Here is a tiny trained network, its code and every weight. The questions are about switching its units off for an input and a class, where a switched-off unit gives its printed mean instead of its output.

import numpy as np


def w(rows, s, z=0):
    codes = np.array(rows[::2]) - 128.0
    scale = np.full(codes.shape[1], s)
    scale[-1] = z or s
    return codes * scale


def norm(h):
    return h / np.sqrt((h * h).mean(-1, keepdims=True) + 1e-5)


def f(y):
    return y / 2 * (1 + np.tanh(0.7978845608 * (y + 0.044715 * y**3)))


def log_softmax(a):
    a = a - a.max(-1, keepdims=True)
    return a - np.log(np.exp(a).sum(-1, keepdims=True))


def net(x, mask):
    res = np.array(x, float).reshape(1, 4) / 4 @ E
    u = 0
    for l in range(3):
        y = f(norm(res) @ A[l][:, :-1].T + A[l][:, -1])
        res = res + np.where(mask[u : u + 6], y, B[l][:, -1]) @ B[l][:, :-1]
        u += 6
    return log_softmax(norm(res)[-1] @ U[:, :-1].T + U[:, -1])


A, B = {}, {}
E = w([
[93,119,239,234,185,133],'x0',
[211,93,104,239,8,63],'x1',
[168,156,72,199,165,183],'x2',
[213,133,187,106,78,215],'x3',
],0.0018)
A[0] = w([
[91,46,224,41,83,58,115],'L0N0',
[88,186,59,183,195,115,96],'L0N1',
[115,142,139,63,220,173,1],'L0N2',
[249,102,200,84,104,253,61],'L0N3',
[219,169,55,198,212,186,80],'L0N4',
[80,202,182,206,141,125,99],'L0N5',
],0.0047,0.0021)
B[0] = w([
[60,147,64,186,78,230,253],'L0N0',
[63,121,129,84,70,94,178],'L0N1',
[152,152,165,48,63,189,195],'L0N2',
[16,109,63,119,175,3,252],'L0N3',
[42,193,75,130,67,220,199],'L0N4',
[197,98,118,138,180,121,164],'L0N5',
],0.0053,0.002)
A[1] = w([
[144,193,103,103,148,210,129],'L1N0',
[211,159,64,157,228,113,47],'L1N1',
[85,29,153,209,100,127,45],'L1N2',
[193,252,125,183,94,166,58],'L1N3',
[195,189,235,230,244,186,3],'L1N4',
[243,14,58,13,82,127,16],'L1N5',
],0.0035,0.0038)
B[1] = w([
[166,171,129,219,175,139,203],'L1N0',
[39,94,86,125,31,253,8],'L1N1',
[138,114,142,33,134,208,112],'L1N2',
[152,130,170,84,114,206,51],'L1N3',
[181,63,180,180,218,102,67],'L1N4',
[142,108,76,91,133,226,52],'L1N5',
],0.0042,0.0011)
A[2] = w([
[173,144,26,30,90,146,83],'L2N0',
[229,183,116,240,29,48,9],'L2N1',
[164,169,124,181,48,26,2],'L2N2',
[123,243,157,37,210,140,178],'L2N3',
[74,23,144,81,20,176,98],'L2N4',
[188,139,3,85,145,147,98],'L2N5',
],0.0042,0.0024)
B[2] = w([
[205,83,215,247,228,115,185],'L2N0',
[156,68,207,10,126,207,175],'L2N1',
[55,120,188,1,129,211,143],'L2N2',
[193,28,171,108,23,170,251],'L2N3',
[133,250,91,220,147,236,143],'L2N4',
[57,92,252,211,189,92,157],'L2N5',
],0.0045,0.0026)
U = w([
[176,46,232,35,35,254,252],'0',
[12,223,50,212,31,246,252],'1',
[6,61,61,65,193,40,249],'2',
[206,30,224,217,241,54,213],'3',
[163,206,62,85,60,130,16],'4',
[240,234,50,26,212,111,4],'5',
[239,232,9,49,180,144,4],'6',
],0.0051,0.0041)

Each question gives the input, the list of numbers given to net, and the class t.
The units are the neurons (one row each of A and B). Each row of codes is followed by its name. A weight is (code - 128) times the scale printed after its matrix; where a second scale follows, it is the last column's (A, B and U).
mask holds one flag per neuron, layer by layer. A switched-off neuron (its flag False) gives its mean, the last column of its row in B, instead of its output. The means were averaged over made-up inputs and are rounded, as every weight is.
A unit's drop is (log p(t) with every unit on - log p(t) with that unit switched off) / (log p(t) with every unit on - log p(t) with every unit switched off).
The circuit of an input: a set's keep is (log p(t) with only the set's units on - log p(t) with every unit switched off) / (log p(t) with every unit on - log p(t) with every unit switched off). Starting from the 12 units with the biggest drops (on a tie, the unit counted first), units are removed one at a time, each time the one whose removal leaves the highest keep (on an exact tie, the one counted first), for as long as the keep stays at least 0.8.
circuit, biggest first: the units of the circuit, biggest drop first
unit that matters most: the unit with the biggest drop
k most important neurons: the k neurons with the biggest drops, biggest first
k most important neurons of layer l: the k neurons of layer l with the biggest drops, biggest first
input [8,8,-6,-1], class 0: unit that matters most	L2N1
input [1,-6,3,-4], class 0: 2 most important neurons	(L2N3 L0N3)
input [-7,6,4,-1], class 3: 2 most important neurons of layer 2	(L2N0 L2N5)
input [-4,8,-2,-8], class 0: circuit, biggest first	(L0N3 L2N1)
input [-3,-7,6,0], class 0: 2 most important neurons	(L2N3 L0N0)
input [-6,-6,-8,-5], class 1: 2 most important neurons	(L0N0 L0N5)
input [-8,4,-7,4], class 3: 3 most important neurons	(L2N0 L0N4 L0N1)
input [-7,1,5,4], class 3: 4 most important neurons	(L2N0 L0N0 L2N5 L0N1)
input [5,6,-7,6], class 1: circuit, biggest first	(L0N0 L2N4)
input [7,-4,-5,-1], class 3: 2 most important neurons of layer 2	(L2N1 L2N2)
input [4,3,-4,3], class 1: 2 most important neurons	(L0N0 L1N2)
input [-3,-6,1,-3], class 0: circuit, biggest first	(L2N3 L0N3)
input [3,4,5,6], class 2: 3 most important neurons	(L0N3 L0N0 L2N4)
input [-6,-2,5,6], class 2: 2 most important neurons	(L0N3 L0N0)
input [-2,7,2,-5], class 0: most important neuron	(L0N3)
input [0,-2,-6,-6], class 1: 3 most important neurons	(L0N0 L0N3 L2N4)
input [3,-4,-8,-7], class 1: circuit, biggest first	(L0N0 L0N3)
input [4,-6,-3,7], class 2: 2 most important neurons of layer 2	(L2N1 L2N0)
input [-4,-5,-3,-5], class 0: 2 most important neurons of layer 0	(L0N3 L0N2)
input [3,-1,1,5], class 2: circuit, biggest first	(L0N3)
